Below is a small trained network, with its code and all its weights. Each question gives an input and a class and asks what happens when units are switched off, that is, made to give their printed mean instead of their output.

import numpy as np


def w(rows, s, z=0):
    codes = np.array(rows[::2]) - 128.0
    scale = np.full(codes.shape[1], s)
    scale[-1] = z or s
    return codes * scale


def f(y):
    return np.maximum(y, 0)


def log_softmax(a):
    a = a - a.max(-1, keepdims=True)
    return a - np.log(np.exp(a).sum(-1, keepdims=True))


def net(x, mask):
    res = np.array(x, float).reshape(1, 6) / 4 @ E
    y = f(res @ A[0][:, :-1].T + A[0][:, -1])
    res = res + np.where(mask, y, B[0][:, -1]) @ B[0][:, :-1]
    return log_softmax(res[-1] @ U[:, :-1].T + U[:, -1])


A, B = {}, {}
E = w([
[235,20,99],'x0',
[88,189,104],'x1',
[88,83,1],'x2',
[187,147,132],'x3',
[32,106,146],'x4',
[142,76,179],'x5',
],0.0071)
A[0] = w([
[108,129,100,64],'n0',
[109,80,140,131],'n1',
[62,183,254,16],'n2',
[108,129,100,70],'n3',
[127,133,125,52],'n4',
[141,36,190,202],'n5',
[125,136,126,73],'n6',
[155,166,123,33],'n7',
[83,183,190,53],'n8',
[86,159,176,2],'n9',
[90,131,72,35],'n10',
[70,139,62,130],'n11',
[140,193,54,112],'n12',
[123,138,113,60],'n13',
[175,229,102,101],'n14',
[110,129,103,69],'n15',
[88,116,156,33],'n16',
[123,89,94,222],'n17',
[108,27,139,135],'n18',
[99,135,101,143],'n19',
[76,107,146,54],'n20',
],0.015,0.0045)
B[0] = w([
[98,131,114,147],'n0',
[137,102,141,160],'n1',
[120,231,225,254],'n2',
[99,132,117,148],'n3',
[116,105,182,128],'n4',
[218,166,67,223],'n5',
[124,132,138,129],'n6',
[75,156,89,140],'n7',
[171,158,190,211],'n8',
[146,140,212,174],'n9',
[70,111,118,171],'n10',
[65,116,88,209],'n11',
[108,56,208,191],'n12',
[137,117,135,133],'n13',
[30,149,107,195],'n14',
[103,123,125,145],'n15',
[113,123,194,148],'n16',
[159,42,251,193],'n17',
[155,39,186,196],'n18',
[110,113,110,169],'n19',
[121,80,226,156],'n20',
],0.029,0.0099)
U = w([
[142,181,160,69],'0',
[2,95,137,145],'1',
[175,111,122,190],'2',
[74,173,206,118],'3',
[91,171,86,1],'4',
[147,213,108,177],'5',
],0.0068,0.0058)

Each question gives the input, the list of numbers given to net, and the class t.
The units are the neurons (one row each of A and B). Each row of codes is followed by its name. A weight is (code - 128) times the scale printed after its matrix; where a second scale follows, it is the last column's (A, B and U).
mask holds one flag per neuron, in row order. A switched-off neuron (its flag False) gives its mean, the last column of its row in B, instead of its output. The means were averaged over made-up inputs and are rounded, as every weight is.
A unit's drop is (log p(t) with every unit on - log p(t) with that unit switched off) / (log p(t) with every unit on - log p(t) with every unit switched off).
The circuit of an input: a set's keep is (log p(t) with only the set's units on - log p(t) with every unit switched off) / (log p(t) with every unit on - log p(t) with every unit switched off). Starting from the 12 units with the biggest drops (on a tie, the unit counted first), units are removed one at a time, each time the one whose removal leaves the highest keep (on an exact tie, the one counted first), for as long as the keep stays at least 0.8.
circuit, biggest first: the units of the circuit, biggest drop first
most important unit: the unit with the biggest drop
top k neurons: the k neurons with the biggest drops, biggest first
drop when u is switched off: that unit's drop, to one decimal
input [3,4,-7,-8,-6,1], class 0: most important unit : n11
input [7,4,-6,6,3,1], class 5: circuit, biggest first : n17, n5
input [4,3,0,6,-6,-1], class 1: circuit, biggest first : n2, n14
input [-3,-6,-4,-6,-1,5], class 0: circuit, biggest first : n5, n14
input [1,4,2,-2,-1,5], class 2: circuit, biggest first : n2, n14
input [-5,-8,-8,2,-6,5], class 5: circuit, biggest first : n5, n17
input [-4,-6,0,-5,-3,-1], class 0: top 3 neurons : n14, n11, n12
input [6,6,-5,5,6,1], class 5: circuit, biggest first : n17, n12, n5
input [0,-4,-8,-8,-2,8], class 0: top 2 neurons : n5, n2
input [7,-2,6,6,3,-3], class 2: drop when n2 is switched off : 0.1
input [4,4,4,1,0,0], class 1: drop when n2 is switched off : 0.4
input [-2,-2,-3,-5,-4,3], class 0: drop when n11 is switched off : 0.1
